Each row has a name. Each piece below is followed by the name of the row it came from. Each question is about the rows just above it.

[169 136 132 105 136]  q655
[156  91 151 154 138]  q875
[161  80 178 130 153]  q574
[125  91 151 154 138]  q412
[ 90 151 132 105 133]  q956
q: [156  91 151 154 138] -> q875
The row with [169 136 132 105 136] is -> q655
The row with [161  80 178 130] is -> q574

[176 154 128 111] -> q561
[ 90 155 128 111] -> q945
[ 99 128  78 145] -> q890
[172 118 187 101] -> q278
[172 118  94 168] -> q482
[142 113 166 116] -> q252
[139 138 126 121] -> q708
[142 128 155 126] -> q830
q: [128 155] -> q830
Where do [ 90 155 128 111] appear? -> q945
Which row holds [128 155 126]? -> q830
q: [172 118  94 168] -> q482
[139 138] is in which row? -> q708
Where do [155 128] appear? -> q945

[138 144 152 155 136 159 158 139] = q896
[144 151 155 113 144 136 149 160] = q826
[128 139 132 157 152 125 112 125] = q739
[132 112 147 127 117 113 145 122] = q877
[151 138 144 152 155 136 157 158] = q7
[135 142 143 103 124 126 161 103] = q204
[136 112 113 147 153 124  80 100] = q781
[137 137 154  94 128 122 158 112] = q408
Which row holds [138 144 152 155 136 157 158]? -> q7
[112 113 147 153 124  80 100] is in which row? -> q781
q: [142 143 103 124 126 161 103] -> q204
Where do [132 157 152] appear? -> q739
q: [151 138 144 152 155 136] -> q7
q: [151 138 144 152 155 136 157 158] -> q7
Which row holds [139 132]? -> q739

[115 114  98 104 171 130] : q78
[128 169 118 114  98 142] : q874
[115 114  98 143 127 171] : q853
[116 100 147 130 171 104] : q886
[ 98 140 128 169 119 114] : q473
[115 114  98 144 141 160] : q800
[130 171 104 116 100 147] : q848
[128 169 121 144 128 171] : q527
Which row holds [ 98 143 127]? -> q853
q: [128 169 119] -> q473
q: [116 100 147 130 171 104] -> q886
[104 116 100 147] is in which row? -> q848

[104 124 144 122 119 137 144  95 120 129 136 127 111 125 163 144 110 146
 137 128 124 120 132 123 108 121 108 127 136 136 140 136] : q66
[163 140 111 109 111  98 111 180 126 152 132 129 127 166 110 132 142 131
 100 157 100 108 118 128 160 132 107 109 138 136 124 121] : q625
[142 109  98 130 142 123 135 168  99 140 128 167 148 146 105 125 150 123
 105 139  90 119 136 143 147 130 129 102 125 150 118 113] : q934
[142 110  98 130 142 123 135 168  99 140 128 167 148 125 146 119 123 139
 105  90 105 150 136 143 147 130 129 102 125 150 118 113] : q525
[157 114 113 129 128 120 126 149 118 132 122 153 143 141 111 119 147 125
 107 144 105 132 133 130 149 127 127 103 122 149 116 110] : q916
[131 136 127 111 157 132 149 112 152 123 142  79 134 100 100 131 150 109
 149 131 152 150 146 117 101 133 138 170 133  93 116 125] : q429
[142 109  98 130 142 123 135 168  99 140 128 167 148 146 105 125 150 123
 105 139  90 119 136 143 147 130 129 136 129 132 140 146] : q624
The row with [129 132] is -> q624
q: [139  90 119 136 143 147 130 129 136 129 132] -> q624
q: [142 109  98 130 142 123 135 168  99 140 128 167 148 146 105 125 150 123
 105 139  90 119 136 143 147 130 129 136 129 132 140 146] -> q624
q: [129 136 127 111] -> q66
The row with [131 100] is -> q625
q: [130 129 136 129 132] -> q624

[184  76 172  90  77  75  93 107 181 139 100 170 187  76  75  93 134] -> q558
[125 131 125 131 131 131 131 129 125 129 131 125 125 131 131 131 128] -> q839
[108 153  96 109 111  93 181 120 125 134 132 125 128 130 131 131 129] -> q142
[129 126 131 125 126 126 125 131 130 125 125 131 128 127 126 125 128] -> q244
[132 123 131 125 124 124 125 127 133 128 126 130 132 124 123 126 127] -> q589
[140 108 155  96 109 111  93 181 149  74  87 158 123 118 105  93 129] -> q148
q: [123 131 125 124] -> q589
q: [132 123 131 125 124 124 125 127 133 128 126] -> q589
Where do [129 131 125 125] appear? -> q839
q: [129 126 131 125 126 126 125 131 130 125 125 131 128 127 126 125 128] -> q244
q: [124 125 127 133 128 126 130 132 124] -> q589
Which row holds [108 155  96 109 111  93 181]? -> q148
q: [126 126 125] -> q244

[130 123 126 151 110] -> q375
[130 124 129 144 108] -> q323
[124 127 118 119  99] -> q153
[134 132 118 119  78] -> q669
[119 124 129 144 108] -> q538
q: [130 124 129 144 108] -> q323
The row with [132 118 119] is -> q669
q: [130 123 126 151] -> q375
q: [123 126] -> q375

[157  83 147 155 108] : q885
[140 146  85  91 171] : q766
[113 145 132 122 128] : q330
[125 111 165 158  96] : q609
[149 141  75  86 176] : q202
[113 150 111 109 142] : q840
[150  75 171 159 138] : q772
[154  76 150 164 100] : q339
[108 118 164 159  89] : q163
[146  97 141 147 112] : q994
[150  75 159 171  93] : q917
Where do [108 118 164] appear? -> q163
[150  75 159 171] is in which row? -> q917

[ 84 133 120 102 139 165 124  96  96]  q791
[138 120  76 102 124 165  96 139  96]  q103
[121 105 111 137 172 110 115  84  84]  q371
q: [165  96] -> q103
[102 139 165 124  96  96] is in which row? -> q791

[175 179  81 117 168]  q71
[139  94  77 166  79]  q440
[ 84 175 179  82 165]  q355
q: [ 82 165] -> q355
q: [175 179  81 117 168] -> q71
Where do [175 179  82] appear? -> q355
q: [117 168] -> q71
Which row holds [139  94]? -> q440

[105 130 131 122 117 137 131 140 125 122 147 125 119 125 136 123 139 140
 125 139 142 132 125 149 132 114 132 125 131 132 117 123 121 125 152 127
 120 129 117 124 139 137 115 125]  q24
[136 113 128 120 136 128 129 117 142 133 121 138 144 130 121 112 113 116
 131 131 130 137 132 117 115 135 129 132 126 125 132 125 137 116 119 121
 138 130 140 130 107 119 132 121]  q314
[123 146 124 120 120 122 133 126 143 127 138 136 140 127 126 101 122 127
 130 143 146 146 130 136 117 119 132 130 129 127 121 119 133 110 143 119
 131 130 132 126 115 124 122 116]  q454
[124 120 134 131 133 135 128 132 117 124 128 118 117 127 130 144 140 137
 129 120 122 121 124 134 140 124 125 125 129 127 126 133 122 140 129 134
 119 122 124 128 148 130 133 136]  q287
[125 124 134 130 133 133 129 131 119 124 128 119 120 128 129 140 139 137
 130 121 123 125 124 134 139 122 124 125 130 126 125 132 123 137 130 133
 120 121 126 129 146 128 135 135]  q428
[136 142 123 123 126 118 130 120 143 131 127 138 143 129 122 107 116 120
 130 136 136 142 131 123 115 129 130 131 127 125 128 122 136 113 128 120
 136 131 135 128 109 120 128 118]  q816
[184 129 129 141 161 109 125  98 134 136  85 128 148 135 106 141 112 110
 140  97  96 124 130  88 127 151 114 132 124 111 149 140 142 138  76 131
 137 116 160 139 120 100 170 139]  q570
[110 138 129 120 118 132 133 135 132 123 146 128 127 126 132 113 135 137
 128 141 145 140 126 147 127 112 131 127 131 129 116 121 125 119 152 124
 122 128 123 125 133 131 119 121]  q210
[121 143 125 121 119 124 132 128 141 127 140 135 137 127 128 104 124 128
 129 143 145 144 129 138 119 119 132 129 129 128 120 119 131 112 144 120
 130 130 130 126 118 126 121 118]  q235
[131 118 134 131 133 133 128 131 118 124 127 120 120 128 129 142 138 136
 129 120 122 122 125 132 139 124 124 125 129 126 127 132 123 139 127 134
 120 122 125 129 145 129 134 135]  q28
[136 142 123 125 126 118 130 120 143 131 127 138 143 129 122 107 116 120
 130 136 136 140 131 123 115 129 130 131 127 125 128 122 136 113 128 120
 136 131 138 128 109 120 128 119]  q889
q: [136 142 123 123 126 118 130 120 143 131 127 138 143 129 122 107 116 120
 130 136 136 142 131 123 115 129 130 131 127 125 128 122 136 113 128 120
 136 131 135 128 109 120 128 118] -> q816
q: [131 118 124 127 120] -> q28
The row with [136 142 123 125 126 118 130 120 143 131 127 138 143 129 122 107 116 120
 130 136 136 140 131 123 115 129 130 131 127 125 128 122 136 113 128 120
 136 131 138 128 109 120 128 119] is -> q889
q: [133 135 132 123 146 128 127 126 132 113 135 137] -> q210
The row with [117 115 135 129] is -> q314
Where do [146 146 130 136 117] appear? -> q454

[179  75  78 174 178  78  79 178 182 178] = q123
[ 79 177 170  80 170  80  77 125  99  81] = q971
[182  82  74 179 180  77  78 180 178 178] = q455
[ 77  93 174 180 170  77 181  75  74  79] = q515
[ 77  85 178 149  81 181 181  74  73  75] = q62
[181 179  81  80 170  77  80 184 180 180] = q460
[ 76 177 169  77  73 181 112 124  91  74] = q947
The row with [181 179  81  80 170  77  80 184 180 180] is -> q460
[169  77  73 181 112 124  91] is in which row? -> q947
q: [ 80 170  77  80] -> q460
Where do [178  78  79 178 182] appear? -> q123
The row with [149  81 181 181  74] is -> q62

[117 137 169 139] = q9
[128  85 104 153] = q668
[142 151  92 177] = q114
[109  92 104  85] = q941
[109  92 151  85] = q357
q: [169 139] -> q9
The row with [ 92 151  85] is -> q357
q: [104 153] -> q668
Which row holds [151  92]? -> q114

[152  91 115 144  98 113 145 137 129 118 127 128 129 139 134 139 159 138
 134 101 109  96 144 144 150 127 157 145 140 135 150 149 135 145 137 119
 126 124 126 135 131 120 109] : q610
[152  91 115 144  98 113 127 152 134 129 139 137 145 118 128 139 159 138
 134 101 109  96 144 144 150 127 131 121 117 116 127 124 159 121 116 100
 142 108 137 140 133 121 114] : q743
[154  89 107 155  79  90 172 129 101 142 152 103 155 112 107 113 134 120
 121 115 120 103 136 143 154 117 145 140 140 141 163 164 120 164 162 143
  97 151  98  98  97 149 137] : q712
[152  91 115 144  98 113 145 137 129 118 127 128 152 139 134 139 159 138
 134 101 109  96 119 144 150 127 131 121 117 116 127 124 159 121 116 100
 142 108 137 140 133 121 114] : q803
q: [152  91 115 144  98 113 127 152 134 129 139 137 145 118 128 139 159 138
 134 101 109  96 144 144 150 127 131 121 117 116 127 124 159 121 116 100
 142 108 137 140 133 121 114] -> q743
q: [140 135 150 149 135 145 137 119] -> q610
q: [157 145 140 135 150 149 135] -> q610
q: [129 139 134 139] -> q610
The row with [145 137 129 118 127 128 152 139 134 139] is -> q803

[139 128 113 115]  q110
[156  96 134 142]  q603
[133 136 109 112]  q962
[154  80 146 160]  q828
[137 154  73  78]  q794
[145  91 155 161]  q55
q: [133 136 109] -> q962
The row with [154  80] is -> q828

[150 111 145 169 161 127 111 173 144] = q181
[120 183 169 140 130 108 133 143  99] = q174
[150 111 145 169 161 127 111 173 112] = q147
[150 111 145  92 161 127 111 173 112] = q448
[120 151 124 163 168 123 143 104  83] = q135
[120 124 109 168 161 127 111  92  93] = q557
q: [150 111 145 169 161 127 111 173 144] -> q181
Which row holds [150 111 145 169 161 127 111 173 112]? -> q147

[122  93 142 107 125 136 107 128 143 105 133 127 131 117 142 146 121 118
 134 137 112 133 108 136 138 130 124 140 121 135 131 137 110 138 113 154
 114 135 112 171 122]  q94
[133 132 113 121 134 116 128 132 118 138 116 112 124 124 136 121 126 117
 114  98 118 117 115 115 134 124 101 120 129 140 112 107 113 110 138 114
 135 154 141 154 108]  q746
[124 133 128 128 145 100 116 114 125 134 128 126 137 132 144 120 125 120
 142 148 129  95 125 145 141 116 132 119 133 139 143 121 131 153 128 135
 118 124 142 109 113]  q257
[128 125 137 108 139 139 118 140 112 120 130 110 151 152 129 141 141 109
 134 132 113 121 134 113 133 116 163 113 133 129 123 110 129 131 130 121
 146 105 112 126 132]  q568
Where do [113 110 138 114 135 154] appear? -> q746
q: [134 132 113 121 134] -> q568
q: [131 137] -> q94

[136 161 139 126 172 134 158  69 171 147 168 120  98 153 134 118] -> q905
[133 122 138 122 168 137 146 112 134 129 156 138 140 122 125 129] -> q784
[171 147 170 120  98 138 131  90 171 126  98 153 168 120 120 123] -> q225
q: [170 120  98 138 131  90 171 126  98] -> q225
q: [168 120  98 153] -> q905
The row with [171 147 168 120  98] is -> q905
q: [136 161 139] -> q905
[120  98 153 134] is in which row? -> q905

[ 82 131 131 165 114 180 138 145 141 158 136 151 107 156 126 101 116 147
 123] : q700
[141 134 130 128 130 109 131 129 132 117 127 123 140 116 129 136 134 117
 132] : q562
[100 134 127 150 124 151 152 139 137 146 141 142 111 151 133 124 122 125
 115] : q598
[183 127 131  99 135  71 105 115 124  91 110 104 165  84 123 147 141 113
 150] : q365
[ 88 128 124 144 125 168 148 135 129 155 143 147  99 162 132 117 117 137
 109] : q394
[160 113 123  90 137 103 101 109 109 110 115 111 138 110 124 136 133 134
 135] : q950
[128 127 120 115 141 121 145 122 117 128 139 126 116 142 136 143 127 117
 111] : q738
[127 130 129 133 126 129 127 131 131 128 126 129 130 127 127 126 129 129
 131] : q180
[ 88 128 124 144 125 168 148 135 129 155 143 147  99 162 132 117 117 144
 109] : q372
[142 122 130 116 126 121 105 123 125 121 116 120 140 112 120 122 130 138
 141] : q623
[101 145 135 167 118 146 155 149 150 143 141 143 122 142 133 122 126 118
 122] : q63
[115 125 118 118 140 135 149 123 116 138 145 132 104 155 137 140 123 120
 104] : q57
Where do [123 140 116 129 136] appear? -> q562
Which row holds [ 99 162 132 117 117 137 109]? -> q394

[122 119 119 128 123 124 136 116 120 138 120 131 115 121 126 175] -> q931
[126 130 123 132 130 127 122 131 116 119 131 141 130 171 122 160] -> q779
[145 151 122 135 137 119 138 126 150  73 119 131 125 162 132 111] -> q709
[119 119 130 123 124 136 116 120 138 120 131 132 140 131 127 126] -> q108
[123 136 126 126 140 136 124 127 134 152 131 141 119 146 123 103] -> q892
q: [127 122 131 116 119 131 141] -> q779
q: [123 136 126 126 140 136 124 127 134 152 131 141 119 146 123 103] -> q892
q: [119 146] -> q892
[119 119 128 123 124 136 116 120 138 120 131] is in which row? -> q931
Which row holds [128 123 124 136 116]? -> q931

[119 154 116 127 105 128 128 138 163 112 146 158 134] -> q714
[147 120 120 147 137 115 121 113 136 128 126 153 120] -> q378
[109 137 154  88 131 124 127 153 144 103 126 116 107] -> q637
[141 152 115 120 126 138 102 120 133 107 119 124 101] -> q426
[143 122 141 146 143 126 138 150 139  99 136 109  88] -> q981
[132 131 157 114 115 130 141 111 119 127 118 117  80] -> q601
[136 135 113 139 100 113 107 150 103 137 134 144 111] -> q790
[110 112 153 101 132 149 142 124 128 111 115 132 121] -> q659
[110 112 153 101 132 149 142 124 128 111 115 132 139] -> q754
[129 117 137 149 140 140 104 108 132 163 131 155 139] -> q599
[110 112 153 101 132 149 142 124 128 111 115 132 121] is in which row? -> q659
q: [ 88 131 124 127 153 144 103 126] -> q637
q: [154 116 127 105 128 128 138 163 112 146 158] -> q714
q: [136 135] -> q790
Where do [146 143 126 138 150 139  99] appear? -> q981

[116  95 162 149 134 160 143 133 139  75] : q550
[155 150 151 124 133 102 176 128 115 136] : q797
[129 137 145 145  92 102 143  75 139 133] : q382
[139  74  89 175 163 125 119 113 113 136] : q213
Which row holds [ 95 162 149 134 160]? -> q550
The row with [143  75 139 133] is -> q382
[137 145 145  92 102 143] is in which row? -> q382
q: [139  75] -> q550

